Each row is followed by its class.
25, 6, -34, -8, -65, -2, 0, 18, 15, -53, -1, 25, -17, -5, -33, -21, 0, 33, 3, -16, -35, -8, -27, 2, 25, 0, 13, 8, 1, 6, -12, 14 -> zogun
10, 6, 25, 7, 14, -2, -4, -11, -26, -17, 27, -33, -40, 12, 31, -19, -5, -7, 0, -16, 18, 7, -29, -10, -16, 36, 34, -27, 8, 8, 1, 2 -> fafat
14, -1, -35, -2, -36, -19, 16, 35, 12, 5, -11, 2, 16, -17, 8, 7, 11, -7, -7, -14, -26, 0, -16, -10, 3, 18, -3, 20, -22, 6, 25, -28 -> bedi
-15, -16, -7, -40, 13, -51, 2, -5, -21, -13, 30, -21, -14, -17, -34, -4, 1, 6, -18, 22, 17, -28, -12, 34, -9, -31, 16, -15, 37, -1, 11, -19 -> Loba
23, 41, -37, 11, 23, -1, 10, 17, 32, -20, -36, 43, -19, 0, 23, -14, 5, -12, -8, -16, -33, 18, -26, 2, 21, 7, 6, -21, -3, -50, -26, -21 -> Nat
-22, 35, -22, 1, -3, -27, -14, -13, -33, 21, 26, -27, -64, 31, 57, -19, 9, -36, 15, -20, -10, 27, -25, 31, 13, 8, 15, -63, -10, -10, 51, 9 -> duba
27, 8, -2, 1, 18, -4, -7, 3, -14, -54, 41, -9, -26, 4, 2, -38, 5, -7, 6, -22, -6, 16, -51, -22, -6, -5, 45, -7, 15, 11, -14, 0 -> fev
-19, 25, -16, -5, -36, -14, 0, -7, -16, -33, -8, -8, -33, -3, 17, -45, -13, 16, -3, -26, -29, -13, -22, -1, 14, 10, 22, -15, -12, 16, 2, 0 -> Rikag
-3, 15, -19, -12, -9, -3, 8, 27, -4, -24, 18, -10, -7, -27, -17, -23, 2, 1, 5, -8, -18, 25, -19, 4, 22, -7, -9, 21, 14, 39, -7, -6 -> fev
-12, -3, -7, -1, 16, -3, -1, 0, -7, -31, 14, -15, -3, -12, -15, -23, 15, -1, -1, -16, -10, 8, -23, 15, 13, -35, 20, 7, -6, 18, 13, 7 -> Loba
11, -15, -19, 3, -12, 3, -3, 18, -3, -49, -4, -7, -10, -14, -10, -17, -3, 6, 7, -11, -15, 9, -21, 24, 24, -20, 4, 10, 2, 8, 2, 6 -> bedi
14, -22, -29, 11, -26, 23, 4, 25, 4, -49, -6, -5, -29, -11, 12, -9, 8, 8, 11, -13, -29, 11, 1, 30, 40, -17, 24, 11, -23, 23, -4, 19 -> fafat
1, -8, -10, -7, -8, 6, 0, 20, 14, -30, 0, -2, 14, -21, -12, -8, 0, -7, -4, 6, -23, -5, -30, 35, 18, -23, 2, 14, 1, 23, -9, 14 -> Nat
-31, 28, 34, -38, -14, -7, -4, -50, -34, 20, 0, -63, -54, 1, 36, -31, -3, -5, -9, -13, 35, 10, -5, 40, -36, 63, 33, -52, -23, -35, 34, 5 -> Nat
-8, 17, -4, 8, -10, -7, -4, 4, -7, -23, 5, -19, -22, 1, -5, -1, 2, -12, -21, 16, 0, -34, -36, -2, 6, -2, 10, -2, 20, 7, 4, -7 -> Nat
22, 14, -22, 4, -1, -3, -15, 12, 9, -65, 9, 21, -4, -10, 1, -38, 13, -9, 6, -15, -24, 29, -35, 7, 26, -31, 2, 0, 6, 0, -30, 3 -> miv
-12, 33, -14, 13, -19, -13, -4, -1, -9, -40, -6, -23, -18, 4, 2, -32, 14, -11, -15, -14, -15, -12, -49, -12, 24, -17, 18, -14, 1, 27, 15, 9 -> Nat
11, -10, -18, -5, -9, 1, -8, 22, 3, -47, 8, -2, 0, -22, -19, -31, 2, 9, 4, -17, -33, 2, -41, 21, 23, -24, 21, 17, 4, 27, -21, 18 -> zogun
19, 7, 20, 18, -6, -3, -14, -4, -23, -72, 17, -36, -45, -4, 4, -44, 8, 6, -2, -29, -2, 17, -56, -7, 11, 12, 39, -16, -10, 40, -18, 26 -> fafat
6, 15, -11, -4, -16, -13, -1, 6, 0, -16, -12, -7, -14, -6, 10, -18, -10, 3, -4, -16, -22, -6, -40, 6, 6, 13, 23, -8, 8, 6, -16, 4 -> zogun
-13, 56, 35, 43, -55, 43, 16, 7, -16, 28, 6, -39, -41, -1, 43, 11, -18, -11, -27, 29, 2, -47, 0, -3, -45, 82, -5, 36, 7, -31, -7, -18 -> Nat
-12, 10, -2, -2, -4, 13, 3, 0, 1, -2, 0, -11, 5, 3, -1, 0, -7, -5, -12, 6, 12, -33, -20, 13, 15, -9, 14, 8, 2, 2, -10, 1 -> miv
27, 7, -24, 4, -9, 1, 4, 18, 13, -1, -4, 24, -18, -7, 29, -10, -10, -13, 4, -8, -11, 13, -20, 12, 12, 40, 12, -4, 6, 9, -28, -16 -> duba
20, -7, 4, 12, -6, 21, -6, -4, 5, -35, 12, 7, 5, 3, 2, -16, 12, -8, 1, 4, -2, 0, -6, 12, -3, -14, 25, -10, 7, -6, -9, 20 -> Nat
10, 12, -21, 18, -12, 14, 9, -2, 2, -17, -10, -3, 0, -3, 11, -14, -7, -14, -4, -6, -29, -2, -29, -7, 23, -7, 20, 2, -1, 12, -24, 2 -> bedi
-43, 3, -4, -7, -18, -22, 1, -33, -42, 12, 25, -54, -45, -3, -1, -11, 6, -11, -21, 3, 8, -28, -9, 8, 12, -12, 23, -3, -11, 27, 13, -5 -> Loba
16, 13, -7, 28, -21, 24, 13, 11, 3, -38, -8, -11, 35, -10, -3, -21, 14, -18, -14, -22, -7, 3, -43, -31, 15, -35, 30, 48, 0, 42, -22, -4 -> fev
-11, 18, -10, 17, 8, 15, 0, 8, 2, 18, 5, -4, -4, 8, 12, 13, 9, -26, -10, 12, -1, -17, -12, 20, 13, 12, 9, -12, 3, 2, 17, -5 -> duba
-13, 26, 11, -7, 22, 2, 13, -18, -13, -2, 25, -39, -40, 16, 11, 4, -20, -6, -29, 20, 6, -42, -30, 35, -3, -5, 37, -31, 21, -29, -17, 2 -> zogun
-11, 13, -38, -12, -28, -28, -10, -16, 5, -17, -10, 20, 4, 17, 15, -17, -12, -13, 2, -14, -33, -1, -24, 8, 45, -19, -10, -30, -11, 8, 5, 2 -> bedi
-12, 9, -16, -20, -8, 3, -4, 41, 14, 5, 14, 7, -6, -19, 10, -4, -7, -8, 14, -7, -9, 21, -23, 36, 12, 23, -18, 15, 4, 17, 14, -3 -> Nat
20, -5, 3, 27, 25, 13, -23, 16, -2, -77, 26, -16, 11, -5, 6, -31, 43, -22, 17, -18, 7, 37, -27, -42, 14, -19, 3, 19, 6, 66, 19, 12 -> fafat
-11, 0, -36, -3, 59, -28, -16, 36, -10, 24, -6, 12, -62, 7, 34, 4, -40, -21, 27, -14, -28, 6, -60, 100, 45, 8, 21, -68, 15, -33, 7, 11 -> bedi
2, -16, -29, 0, 10, 41, 7, 24, 23, -31, 12, 28, 34, -1, 4, -4, 5, -15, 6, -22, -20, 25, -3, 29, 36, -54, 14, 34, -11, -5, 0, -6 -> fev
-24, 15, -3, -21, 13, 3, -13, -32, 2, -33, 3, -15, 31, -25, -31, -39, 22, -7, -16, 2, -19, 11, -12, -8, 30, -58, 7, 11, -7, 41, -46, 19 -> zogun
-31, 27, 0, -2, -8, 3, 18, 10, -23, 36, 7, -45, -28, -22, 9, -13, 17, -10, -4, -6, 4, 28, 29, 34, 16, 46, -18, -24, -9, 18, 38, -3 -> fev
42, 8, -15, 22, -25, 5, 8, 42, 7, -17, 18, 10, -5, -6, 29, -14, 2, -19, 11, -20, -16, 31, -45, 32, 4, 17, 25, -6, 13, 21, -8, 8 -> duba
14, 16, 21, -34, -7, -43, -15, -23, -14, -47, 37, -51, 38, 10, -44, -14, 28, -23, -44, -19, 37, -31, -105, -42, -19, -39, 25, 28, -18, 0, 3, -5 -> fafat
-10, 36, -6, 3, 1, -13, -3, -7, 0, -11, 2, -6, -21, 4, 17, -12, 4, -11, -14, 0, 4, -17, -29, 6, 12, -3, 15, -7, 6, 15, -13, -13 -> zogun
-6, -16, 3, -9, 26, 10, -12, -4, -15, -45, 33, -37, -8, -13, 2, -27, 18, -18, -10, -16, -6, 23, -30, 13, 11, -34, 27, 1, -15, 4, -6, 7 -> miv
6, 7, 13, 25, 7, -1, -5, 3, -23, -42, 36, -33, 3, 13, 0, -23, 5, -16, -21, -32, 15, 7, -76, -64, -1, -24, 40, 6, 28, 37, -7, -6 -> miv
-27, 21, -11, -7, -1, 3, 3, 3, 3, 41, 1, -2, 11, 7, 28, 11, 5, -20, -3, 15, -6, -8, 36, 35, 13, 0, -18, -25, -14, -24, 7, 14 -> Rikag
8, 33, -35, -21, -114, -47, 26, 41, 29, 0, -58, 20, 23, -34, -10, 2, 21, 29, -5, -19, -45, 5, 2, 9, 0, 38, -10, 0, -45, 34, 42, -12 -> fev
-19, 3, -27, -89, 24, -15, -5, -18, 13, 14, -15, 11, 35, -27, 2, -34, -32, -11, 8, -19, -4, 24, -35, 75, 18, -41, 10, 13, 12, -31, -48, -8 -> zogun
4, 20, -1, 14, 23, 4, -8, 6, 3, 9, -7, 8, -11, 13, 23, -5, -11, -11, 7, -16, -7, 13, -27, 4, 7, 4, 14, -19, 16, -13, -21, 14 -> zogun
13, 6, -2, 16, 2, -4, -16, 18, -14, -56, 20, -9, -54, -5, 22, -29, 2, 3, 16, -13, 10, 22, -23, -5, 5, 32, 18, -14, 14, 29, 7, -7 -> bedi
-10, 1, -11, -1, -31, -10, 1, -12, -21, -16, -1, -22, -43, -12, -10, -20, 5, 13, -17, -14, -8, -8, -16, -16, 10, 20, 32, -11, 6, 25, -1, -14 -> zogun
-28, 43, -34, 3, 42, 26, 8, -3, 10, 43, -5, -4, 11, 22, 37, 2, 7, -38, -5, -5, -6, -26, -22, -39, 22, -5, 29, 4, -10, -13, 4, -16 -> miv
-22, 12, -22, -33, 97, 12, -21, 2, 2, -14, 57, 0, -20, -2, 43, -21, -1, -45, 14, -11, -30, 44, -28, 35, -6, -17, 15, -2, 9, -74, 0, -21 -> Loba
8, -2, -12, -1, -3, 10, -11, 8, 6, -36, 12, 9, -11, -16, -7, -21, 7, 0, 4, -8, -5, 15, -20, 1, 19, 3, 15, 7, 18, 31, -23, -2 -> zogun
29, -31, -14, 28, 34, 14, 4, 36, 2, 0, 13, 17, -9, -16, 7, -13, 11, -16, 16, -18, -36, 25, -14, 35, 1, 22, 5, -17, 3, -14, 22, 1 -> Nat
-19, 24, -21, -17, 1, 14, 1, 6, -1, 21, 13, 5, -20, 14, 46, -1, -10, -12, 17, 6, 29, 15, 24, 30, 15, 9, 21, -27, 23, -13, 2, -4 -> bedi
-13, 12, 43, 6, 44, -9, -6, -53, -22, -35, 12, -12, 6, 14, -12, -49, -16, 16, -28, -25, -18, -30, -33, -46, -28, 12, 21, -34, -12, -18, -9, -3 -> Rikag
-21, 25, -18, -9, -58, 11, 20, 2, 2, -10, 2, -25, 4, 8, 22, 9, 0, -1, -22, 17, 12, -46, 0, 15, 10, -31, 51, 15, -11, 13, 2, -4 -> bedi
34, 27, -39, 37, -54, 5, -11, 59, 6, -43, 7, 24, -27, 32, 34, 7, -3, -8, 9, -29, -18, 7, -58, -39, 5, 8, 27, 6, 35, -39, 13, -5 -> miv
-15, 22, -5, 5, -12, 4, 2, -1, -1, 13, 17, -3, -11, -1, 2, 4, 12, -17, -15, 21, -2, -19, -5, 2, 2, 13, 5, -11, 9, 6, 5, -8 -> Nat
16, -1, 0, -27, 84, -45, 4, 1, -7, 1, 47, -6, -18, 32, 44, -1, -49, -28, -2, -2, -23, -47, -88, 17, -29, -6, 58, -38, 16, -30, -10, -16 -> fev
24, 9, -15, 4, -11, -17, -9, 54, 19, -34, 25, 45, 15, -30, -9, -33, 17, 8, 18, -6, -1, 18, -16, 32, 18, -2, -12, 22, 6, 63, -19, -5 -> duba
8, -16, -5, 7, 10, -3, -8, 8, -8, -55, 21, 7, -26, -5, -18, -28, -1, 17, 7, -23, -9, 21, -19, 18, 18, -24, 17, -7, 12, 6, -7, 14 -> Loba
2, -10, -32, 9, 12, 14, 0, 26, 9, 11, 7, 33, 15, -1, 14, 4, 3, -17, 25, -11, -46, 24, -3, 42, 28, -46, -5, 9, -11, -11, -1, 11 -> fafat
-16, 12, -2, -6, -4, 1, 3, -2, -3, 17, 4, -14, -12, 2, -2, 12, 2, -15, -16, 17, 8, -21, -14, 24, 2, 4, 11, -19, 9, -11, 13, 0 -> Nat
-31, 43, -9, 19, -56, -4, 10, -6, -37, 3, -30, -47, -56, -6, -19, -20, 13, 27, -12, -21, 3, -14, 8, -45, -5, 37, -25, 26, 5, -7, 59, -28 -> zogun
0, -18, -13, -14, -29, 4, -1, -5, 1, -68, 1, -14, 3, -30, -23, -32, 13, 10, -11, -9, -13, -7, -17, 23, 16, -33, 28, 35, -14, 24, -10, 1 -> Loba
-14, 13, -14, 11, -29, 29, 8, 21, 11, 24, 2, 0, -1, -6, 11, 17, 14, -18, -3, 19, -2, -18, 13, 28, 11, 10, -4, 19, -10, 4, 17, 0 -> Nat
-15, 21, -1, 2, -6, 5, 6, -1, -6, 16, 12, -19, -25, 8, 14, 8, 8, -13, -19, 11, 13, -18, 1, -1, -4, 13, 12, -9, -2, -17, 9, -7 -> Nat
